Here is a tiny trained network, its code and every weight. The questions are about switching its units off for an input and a target symbol, where a switched-off unit gives its printed mean instead of its output.

import numpy as np


def w(rows, s, z=0):
    codes = np.array(rows[::2]) - 128.0
    scale = np.full(codes.shape[1], s)
    scale[-1] = z or s
    return codes * scale


def softmax(a):
    e = np.exp(a - a.max(-1, keepdims=True))
    return e / e.sum(-1, keepdims=True)


def log_softmax(a):
    a = a - a.max(-1, keepdims=True)
    return a - np.log(np.exp(a).sum(-1, keepdims=True))


def net(x, mask):
    ids = ['αδζθλτω'.index(c) for c in x.split()]
    T = len(ids)
    res = E[ids] + P[:T]
    u = 0
    for l in range(3):
        r = res
        for j in range(2):
            rows = slice(2 * j, 2 * j + 2)
            q, k, v = (r @ M[l][rows].T for M in (Q, K, V))
            z = softmax(np.where(np.tri(T) > 0, q @ k.T / 2**0.5, -1e9)) @ v
            o = O[l][rows]
            res = res + np.where(mask[u + j], z, o[:, -1]) @ o[:, :-1]
        u += 2
    return log_softmax(res[-1] @ U[:, :-1].T + U[:, -1])


Q, K, V, O = {}, {}, {}, {}
E = w([
[126,143,82,90,136,104,125,125],'α',
[83,150,115,183,132,124,177,151],'δ',
[122,106,137,154,100,101,172,107],'ζ',
[94,46,85,108,142,100,145,101],'θ',
[143,128,110,88,173,103,252,80],'λ',
[53,138,80,171,175,112,150,208],'τ',
[146,174,68,159,128,117,104,65],'ω',
],0.017)
P = w([
[133,80,204,93,233,168,42,117],'0',
[104,90,246,113,140,99,119,147],'1',
[112,85,168,154,189,85,75,133],'2',
[103,99,170,152,127,96,126,137],'3',
[108,103,139,167,116,90,120,130],'4',
[101,102,110,164,101,91,118,130],'5',
[96,94,91,152,70,100,126,123],'6',
[100,116,82,155,42,102,152,116],'7',
[111,124,52,172,47,103,162,109],'8',
[128,149,60,179,20,104,203,94],'9',
],0.011)
Q[0] = w([
[150,180,155,93,127,249,111,145],'L0H0',
[153,190,132,99,162,235,64,143],'L0H0',
[142,85,218,60,110,186,60,157],'L0H1',
[103,179,97,107,179,98,158,123],'L0H1',
],0.011)
K[0] = w([
[125,86,174,99,199,111,106,170],'L0H0',
[177,76,254,137,210,167,112,169],'L0H0',
[117,152,254,111,221,202,62,132],'L0H1',
[103,107,94,123,50,199,102,180],'L0H1',
],0.0081)
V[0] = w([
[122,163,52,146,121,110,148,99],'L0H0',
[111,34,223,186,176,189,210,150],'L0H0',
[163,162,112,166,132,254,173,120],'L0H1',
[172,6,123,151,83,118,79,156],'L0H1',
],0.0079)
O[0] = w([
[71,104,91,159,198,145,110,112,254],'L0H0',
[202,80,89,151,62,169,75,222,116],'L0H0',
[140,111,162,76,73,49,1,237,45],'L0H1',
[180,199,136,88,125,197,221,151,77],'L0H1',
],0.0093,0.0042)
Q[1] = w([
[90,53,92,182,51,197,146,73],'L1H0',
[91,18,16,204,86,174,173,29],'L1H0',
[157,177,35,3,198,105,92,151],'L1H1',
[142,70,74,214,29,68,219,154],'L1H1',
],0.0067)
K[1] = w([
[57,34,1,172,114,154,147,120],'L1H0',
[129,130,21,165,44,34,188,120],'L1H0',
[152,188,124,7,231,165,70,186],'L1H1',
[82,87,84,188,90,151,157,92],'L1H1',
],0.0068)
V[1] = w([
[63,57,22,208,114,127,168,116],'L1H0',
[135,99,173,81,155,171,119,108],'L1H0',
[100,111,177,2,137,179,92,191],'L1H1',
[129,91,153,193,164,156,120,76],'L1H1',
],0.008)
O[1] = w([
[166,255,166,114,173,50,102,162,251],'L1H0',
[67,231,161,115,118,191,67,175,111],'L1H0',
[187,132,138,187,126,187,132,149,58],'L1H1',
[181,130,151,168,52,146,152,170,173],'L1H1',
],0.0087,0.015)
Q[2] = w([
[62,131,141,105,179,87,137,143],'L2H0',
[213,115,164,90,173,77,166,139],'L2H0',
[102,155,198,121,20,117,139,144],'L2H1',
[115,69,254,128,157,131,102,87],'L2H1',
],0.0094)
K[2] = w([
[122,141,43,111,87,83,166,107],'L2H0',
[90,176,15,143,88,79,138,167],'L2H0',
[112,91,109,99,220,179,129,129],'L2H1',
[177,118,146,184,193,254,75,123],'L2H1',
],0.0071)
V[2] = w([
[221,121,181,77,115,96,100,49],'L2H0',
[143,170,106,172,61,118,65,97],'L2H0',
[253,168,73,166,199,162,88,83],'L2H1',
[171,142,198,104,95,70,152,127],'L2H1',
],0.011)
O[2] = w([
[122,81,83,180,52,252,166,107,122],'L2H0',
[133,112,139,53,241,182,195,162,96],'L2H0',
[42,191,73,56,163,148,106,104,174],'L2H1',
[137,84,115,173,66,140,156,162,254],'L2H1',
],0.011,0.0068)
U = w([
[37,99,222,217,139,154,142,27,147],'α',
[175,99,146,72,109,107,134,123,147],'δ',
[120,78,56,139,58,170,171,171,254],'ζ',
[158,211,186,129,82,206,203,147,86],'θ',
[48,100,55,172,1,118,42,115,139],'λ',
[183,137,195,70,105,101,93,36,36],'τ',
[8,29,167,117,183,166,233,127,109],'ω',
],0.0082,0.0056)

Each question gives the input, a string of symbols that net reads in full, and the target symbol t.
The units are the heads (2 rows each of Q, K, V and O). Each row of codes is followed by its name. A weight is (code - 128) times the scale printed after its matrix; where a second scale follows, it is the last column's (O and U).
mask holds one flag per head, layer by layer. A switched-off head (its flag False) gives its mean, the last column of its rows in O, instead of its output. The means were averaged over made-up inputs and are rounded, as every weight is.
A unit's drop is (log p(t) with every unit on - log p(t) with that unit switched off) / (log p(t) with every unit on - log p(t) with every unit switched off).
The circuit of an input: a set's keep is (log p(t) with only the set's units on - log p(t) with every unit switched off) / (log p(t) with every unit on - log p(t) with every unit switched off). Starting from all 6 units, units are removed one at a time, each time the one whose removal leaves the highest keep (on an exact tie, the one counted first), for as long as the keep stays at least 0.8.
units of the circuit, in order: the units of the circuit, biggest drop first
unit that matters most: the unit with the biggest drop
heads that matter: for each layer, one digit per head in row order, 1 if its drop is at least 0.15 and else 0, layers parted by /
input λ τ λ ω λ ζ θ λ τ θ, target τ: units of the circuit, in order => (L1H0)
input λ τ α ω δ, target ω: units of the circuit, in order => (L2H0; L1H1)
input ω λ τ λ, target τ: heads that matter => 00 / 10 / 10
input τ ω τ ω λ λ λ θ θ ζ, target θ: heads that matter => 01 / 10 / 00
input ω ζ λ λ ζ θ, target ζ: heads that matter => 10 / 00 / 11
input ω θ λ ω ζ τ ζ, target τ: heads that matter => 00 / 10 / 10
input τ ω ω λ λ, target λ: units of the circuit, in order => (L2H0; L1H1; L0H0)
input ω τ λ ω λ λ ω, target α: heads that matter => 10 / 10 / 00
input λ ω τ ζ, target τ: heads that matter => 00 / 10 / 11
input λ λ τ λ ω δ, target ω: units of the circuit, in order => (L2H0; L0H0)
input λ δ λ λ τ ω ω λ ω λ, target ω: heads that matter => 11 / 10 / 10
input τ ω λ λ λ τ τ λ, target δ: heads that matter => 00 / 00 / 11
input θ ω λ θ λ θ λ, target θ: heads that matter => 01 / 10 / 00
input ω ω ζ, target ω: units of the circuit, in order => (L2H0)
input ζ ω ω θ ω ω ω, target ω: units of the circuit, in order => (L2H0; L0H0)
input ω θ θ τ δ ζ, target δ: heads that matter => 10 / 10 / 10
input λ λ λ ζ θ λ τ ω, target α: heads that matter => 10 / 00 / 00
input λ τ θ, target δ: units of the circuit, in order => (L0H0; L2H0)
input λ ω λ λ λ τ ω α, target ω: heads that matter => 10 / 00 / 10
input λ ω ω α α, target α: units of the circuit, in order => (L0H0; L0H1)
input α ζ τ θ ω δ λ θ δ, target θ: unit that matters most => L1H0
input λ ζ ζ, target ζ: units of the circuit, in order => (L0H0; L2H0)
input τ ζ δ τ λ ζ θ ω τ α, target τ: units of the circuit, in order => (L0H0; L1H0)
input λ λ ω α, target ω: units of the circuit, in order => (L2H0; L0H0; L1H1; L2H1)
